Below is a small trained network, with its code and all its weights. Each question gives an input and a target symbol and asks what happens when units are switched off, that is, made to give their printed mean instead of their output.

import numpy as np


def w(rows, s, z=0):
    codes = np.array(rows[::2]) - 128.0
    scale = np.full(codes.shape[1], s)
    scale[-1] = z or s
    return codes * scale


def f(y):
    return y / 2 * (1 + np.tanh(0.7978845608 * (y + 0.044715 * y**3)))


def softmax(a):
    e = np.exp(a - a.max(-1, keepdims=True))
    return e / e.sum(-1, keepdims=True)


def log_softmax(a):
    a = a - a.max(-1, keepdims=True)
    return a - np.log(np.exp(a).sum(-1, keepdims=True))


def net(x, mask):
    ids = ['ΔΘΠΣΩαβγεζηλμτφψ'.index(c) for c in x.split()]
    T = len(ids)
    res = E[ids] + P[:T]
    r = res
    for j in range(2):
        rows = slice(3 * j, 3 * j + 3)
        q, k, v = (r @ M[0][rows].T for M in (Q, K, V))
        z = softmax(np.where(np.tri(T) > 0, q @ k.T / 3**0.5, -1e9)) @ v
        o = O[0][rows]
        res = res + np.where(mask[j], z, o[:, -1]) @ o[:, :-1]
    y = f(res @ A[0][:, :-1].T + A[0][:, -1])
    res = res + np.where(mask[2:26], y, B[0][:, -1]) @ B[0][:, :-1]
    return log_softmax(res[-1] @ U[:, :-1].T + U[:, -1])


Q, K, V, O, A, B = {}, {}, {}, {}, {}, {}
E = w([
[132,82,175,185,132,71],'Δ',
[179,103,139,92,179,139],'Θ',
[139,183,94,136,179,172],'Π',
[120,134,227,95,111,95],'Σ',
[91,72,132,139,120,103],'Ω',
[174,162,174,155,171,135],'α',
[86,89,129,81,201,95],'β',
[164,146,154,67,247,143],'γ',
[69,164,176,100,186,62],'ε',
[114,112,146,105,103,148],'ζ',
[104,54,45,183,190,129],'η',
[153,193,135,202,90,74],'λ',
[109,108,135,93,164,244],'μ',
[123,130,114,176,199,33],'τ',
[61,38,203,159,134,184],'φ',
[179,124,169,220,130,185],'ψ',
],0.012)
P = w([
[192,55,52,87,1,82],'0',
[60,145,174,112,174,139],'1',
[74,126,202,133,189,131],'2',
[85,122,198,141,202,128],'3',
[96,118,204,147,210,132],'4',
[98,114,217,152,212,125],'5',
[100,118,219,155,218,130],'6',
[102,117,221,157,222,122],'7',
[98,110,218,160,228,127],'8',
[90,121,226,163,230,132],'9',
],0.0061)
Q[0] = w([
[81,97,156,194,170,121],'head 1',
[110,79,217,220,255,133],'head 1',
[163,136,78,90,84,101],'head 1',
[172,182,82,67,69,127],'head 2',
[106,165,177,162,186,132],'head 2',
[137,120,45,48,43,90],'head 2',
],0.0083)
K[0] = w([
[196,122,108,150,80,155],'head 1',
[254,53,74,170,14,142],'head 1',
[16,153,163,109,172,128],'head 1',
[105,130,201,238,149,161],'head 2',
[192,90,97,59,52,83],'head 2',
[92,206,200,251,233,187],'head 2',
],0.0067)
V[0] = w([
[98,143,148,186,86,248],'head 1',
[22,69,188,99,142,148],'head 1',
[59,39,109,166,90,98],'head 1',
[70,172,222,201,186,54],'head 2',
[114,154,133,2,236,113],'head 2',
[114,137,190,80,22,68],'head 2',
],0.0077)
O[0] = w([
[173,220,110,182,76,220,47],'head 1',
[28,126,184,153,22,151,138],'head 1',
[1,175,140,171,135,94,232],'head 1',
[82,182,93,15,89,81,114],'head 2',
[136,41,25,112,51,111,97],'head 2',
[183,145,223,102,67,101,253],'head 2',
],0.0077,0.0033)
A[0] = w([
[125,78,149,78,173,97,117],'neuron 1',
[81,202,83,52,157,153,244],'neuron 2',
[155,194,130,106,129,153,253],'neuron 3',
[104,129,166,32,172,147,69],'neuron 4',
[169,90,162,86,101,151,230],'neuron 5',
[174,229,106,154,56,22,82],'neuron 6',
[129,64,74,142,100,137,132],'neuron 7',
[96,130,144,61,166,238,80],'neuron 8',
[212,88,110,157,181,121,77],'neuron 9',
[196,144,187,135,98,183,195],'neuron 10',
[85,103,128,66,121,201,73],'neuron 11',
[132,55,165,164,128,109,120],'neuron 12',
[168,47,169,82,209,154,137],'neuron 13',
[160,66,158,128,169,85,77],'neuron 14',
[125,176,139,130,171,75,124],'neuron 15',
[103,96,142,208,2,129,205],'neuron 16',
[116,123,194,98,108,95,122],'neuron 17',
[43,96,79,90,129,78,210],'neuron 18',
[110,125,101,193,163,154,175],'neuron 19',
[99,114,140,85,66,217,110],'neuron 20',
[127,179,182,132,130,129,131],'neuron 21',
[120,84,141,183,130,52,97],'neuron 22',
[141,159,44,153,126,49,188],'neuron 23',
[111,190,158,168,187,169,109],'neuron 24',
],0.0084,0.0058)
B[0] = w([
[83,171,106,81,138,132,216],'neuron 1',
[173,128,119,103,75,56,185],'neuron 2',
[181,70,127,147,74,111,184],'neuron 3',
[64,220,76,125,103,167,170],'neuron 4',
[183,93,86,46,141,149,202],'neuron 5',
[38,243,96,111,25,254,134],'neuron 6',
[105,147,119,188,198,118,121],'neuron 7',
[84,209,110,164,77,138,142],'neuron 8',
[76,225,89,176,128,163,150],'neuron 9',
[181,114,161,119,135,155,200],'neuron 10',
[51,174,106,168,116,141,123],'neuron 11',
[93,140,162,114,166,160,210],'neuron 12',
[118,187,79,89,228,169,253],'neuron 13',
[77,213,145,89,187,147,193],'neuron 14',
[107,168,135,143,114,91,200],'neuron 15',
[91,56,182,130,147,179,209],'neuron 16',
[123,187,157,77,105,163,228],'neuron 17',
[100,69,120,127,97,62,237],'neuron 18',
[138,100,83,192,149,103,185],'neuron 19',
[103,139,100,156,123,214,133],'neuron 20',
[163,166,154,152,106,132,205],'neuron 21',
[58,161,164,141,139,113,202],'neuron 22',
[112,174,73,201,71,115,149],'neuron 23',
[163,163,108,202,126,83,210],'neuron 24',
],0.0073,0.0059)
U = w([
[77,137,173,152,151,142,177],'Δ',
[188,120,74,70,155,122,177],'Θ',
[248,121,75,153,107,66,192],'Π',
[156,133,210,38,94,136,74],'Σ',
[132,2,151,106,143,76,126],'Ω',
[203,115,174,160,164,123,168],'α',
[82,133,84,76,121,64,105],'β',
[157,239,83,99,137,142,2],'γ',
[96,177,139,135,118,56,140],'ε',
[147,42,116,57,33,138,194],'ζ',
[102,23,39,142,158,103,102],'η',
[106,111,150,209,6,114,134],'λ',
[115,181,42,154,89,207,197],'μ',
[74,151,98,208,141,54,32],'τ',
[60,148,123,143,155,228,98],'φ',
[211,44,133,204,156,148,71],'ψ',
],0.0068,0.007)

Each question gives the input, a string of symbols that net reads in full, and the target symbol t.
The units are the heads (3 rows each of Q, K, V and O) and the neurons (one row each of A and B). Each row of codes is followed by its name. A weight is (code - 128) times the scale printed after its matrix; where a second scale follows, it is the last column's (O, A, B and U).
mask holds one flag per unit, heads first, then neurons. A switched-off unit (its flag False) gives its mean, the last column of its rows in O or B, instead of its output. The means were averaged over made-up inputs and are rounded, as every weight is.
A unit's drop is (log p(t) with every unit on - log p(t) with that unit switched off) / (log p(t) with every unit on - log p(t) with every unit switched off).
The circuit of an input: a set's keep is (log p(t) with only the set's units on - log p(t) with every unit switched off) / (log p(t) with every unit on - log p(t) with every unit switched off). Starting from the 12 units with the biggest drops (on a tie, the unit counted first), units are removed one at a time, each time the one whose removal leaves the highest keep (on an exact tie, the one counted first), for as long as the keep stays at least 0.8.
units of the circuit, in order: the units of the circuit, biggest drop first
most important unit: the unit with the biggest drop
k most important neurons: the k neurons with the biggest drops, biggest first
heads that matter: for each layer, one digit per head in row order, 1 if its drop is at least 0.15 and else 0, layers parted by /
drop when u is switched off: that unit's drop, to one decimal
input Π Δ Θ, target Θ: units of the circuit, in order -> (head 1; neuron 13; neuron 5)
input γ ψ Ω Σ μ μ, target μ: 3 most important neurons -> (neuron 8; neuron 20; neuron 11)
input ψ φ Δ, target α: heads that matter -> 11
input μ Σ α α, target ψ: heads that matter -> 11
input φ α τ, target λ: units of the circuit, in order -> (head 1; neuron 13; neuron 14)
input φ φ τ φ Π μ, target λ: heads that matter -> 10
input λ Θ γ μ α ψ, target α: heads that matter -> 01
input α Δ ε Σ φ ε ζ τ ε γ, target γ: 2 most important neurons -> (neuron 13; neuron 4)
input φ φ τ ζ, target λ: most important unit -> head 1
input β Ω Δ, target Ω: heads that matter -> 11
input α φ γ μ φ φ Θ, target Θ: heads that matter -> 10
input τ Σ Σ α τ Θ, target β: heads that matter -> 11
input τ Σ τ, target β: heads that matter -> 11
input Δ α τ β β Σ η η β, target β: most important unit -> head 2
input β φ γ φ γ β ζ μ ψ Ω, target Ω: heads that matter -> 01
input φ β φ Π, target λ: heads that matter -> 10
input λ Δ τ ε ψ μ, target γ: heads that matter -> 11
input Δ Σ φ τ β φ Σ γ, target γ: 2 most important neurons -> (neuron 4; neuron 13)
input ψ φ γ φ λ, target λ: drop when neuron 13 is switched off -> 0.4
input Π τ η Π φ φ μ, target μ: most important unit -> neuron 8
input τ α β, target β: drop when head 2 is switched off -> 0.2
input Σ β η φ Δ Δ, target Σ: drop when neuron 7 is switched off -> 0.0
